Below are the code and all the weights of a small trained network. Each question names an input and a class and asks about switching units off, where a switched-off unit gives its printed mean instead of its output.

import numpy as np


def w(rows, s, z=0):
    codes = np.array(rows[::2]) - 128.0
    scale = np.full(codes.shape[1], s)
    scale[-1] = z or s
    return codes * scale


def norm(h):
    return h / np.sqrt((h * h).mean(-1, keepdims=True) + 1e-5)


def f(y):
    return np.maximum(y, 0)


def log_softmax(a):
    a = a - a.max(-1, keepdims=True)
    return a - np.log(np.exp(a).sum(-1, keepdims=True))


def net(x, mask):
    res = np.array(x, float).reshape(1, 7) / 4 @ E
    u = 0
    for l in range(2):
        y = f(norm(res) @ A[l][:, :-1].T + A[l][:, -1])
        res = res + np.where(mask[u : u + 9], y, B[l][:, -1]) @ B[l][:, :-1]
        u += 9
    return log_softmax(norm(res)[-1] @ U[:, :-1].T + U[:, -1])


A, B = {}, {}
E = w([
[128,128,129],'x0',
[128,129,129],'x1',
[216,112,48],'x2',
[121,135,118],'x3',
[124,132,122],'x4',
[72,1,85],'x5',
[130,125,132],'x6',
],0.0091)
A[0] = w([
[161,116,222,51],'L0N1',
[95,203,163,1],'L0N2',
[29,96,163,25],'L0N3',
[152,120,250,110],'L0N4',
[139,66,93,123],'L0N5',
[75,142,172,43],'L0N6',
[202,145,127,33],'L0N7',
[103,147,177,132],'L0N8',
[148,185,150,68],'L0N9',
],0.015,0.0076)
B[0] = w([
[129,177,122,148],'L0N1',
[113,195,164,171],'L0N2',
[52,88,143,209],'L0N3',
[118,120,132,202],'L0N4',
[112,121,145,254],'L0N5',
[247,185,38,168],'L0N6',
[146,147,130,171],'L0N7',
[96,92,133,197],'L0N8',
[102,82,87,182],'L0N9',
],0.014,0.0056)
A[1] = w([
[191,106,87,68],'L1N1',
[69,188,159,112],'L1N2',
[60,168,126,93],'L1N3',
[114,77,46,37],'L1N4',
[247,186,95,35],'L1N5',
[135,70,73,91],'L1N6',
[146,79,95,2],'L1N7',
[152,77,99,28],'L1N8',
[157,87,170,131],'L1N9',
],0.013,0.0055)
B[1] = w([
[24,143,251,210],'L1N1',
[186,106,156,231],'L1N2',
[167,159,195,213],'L1N3',
[148,157,112,217],'L1N4',
[65,160,29,255],'L1N5',
[221,140,124,237],'L1N6',
[174,42,130,160],'L1N7',
[241,74,107,171],'L1N8',
[151,169,93,163],'L1N9',
],0.011,0.0046)
U = w([
[136,210,254,43],'0',
[119,189,61,255],'1',
[57,49,189,166],'2',
[225,49,61,55],'3',
],0.026,0.0044)

Each question gives the input, the list of numbers given to net, and the class t.
The units are the neurons (one row each of A and B). Each row of codes is followed by its name. A weight is (code - 128) times the scale printed after its matrix; where a second scale follows, it is the last column's (A, B and U).
mask holds one flag per neuron, layer by layer. A switched-off neuron (its flag False) gives its mean, the last column of its row in B, instead of its output. The means were averaged over made-up inputs and are rounded, as every weight is.
A unit's drop is (log p(t) with every unit on - log p(t) with that unit switched off) / (log p(t) with every unit on - log p(t) with every unit switched off).
The circuit of an input: a set's keep is (log p(t) with only the set's units on - log p(t) with every unit switched off) / (log p(t) with every unit on - log p(t) with every unit switched off). Starting from the 12 units with the biggest drops (on a tie, the unit counted first), units are removed one at a time, each time the one whose removal leaves the highest keep (on an exact tie, the one counted first), for as long as the keep stays at least 0.8.
units of the circuit, in order: the units of the circuit, biggest drop first
top k neurons: the k neurons with the biggest drops, biggest first
drop of u: that unit's drop, to one decimal
input [4,-7,1,6,6,7,3], class 3: units of the circuit, in order -> [L1N6]
input [2,3,1,-7,-8,5,4], class 3: top 2 neurons -> [L1N1 L0N3]
input [5,8,1,-2,7,-7,-3], class 1: units of the circuit, in order -> [L1N5 L0N9]
input [6,-6,4,2,-8,0,2], class 1: top 4 neurons -> [L1N5 L0N3 L0N9 L0N8]
input [-6,8,7,4,4,0,5], class 1: units of the circuit, in order -> [L1N5 L1N1]
input [-4,-5,7,4,-3,0,3], class 1: top 2 neurons -> [L1N5 L0N3]
input [1,0,5,-4,2,0,7], class 1: top 2 neurons -> [L1N5 L0N3]
input [5,-7,1,-6,3,6,4], class 3: top 2 neurons -> [L1N1 L1N6]
input [5,4,4,3,-4,0,5], class 1: drop of L1N5 -> 2.1
input [-7,5,6,-7,-8,-1,8], class 1: drop of L1N5 -> 1.3
input [-8,-5,1,-8,1,6,1], class 3: drop of L1N1 -> 0.4
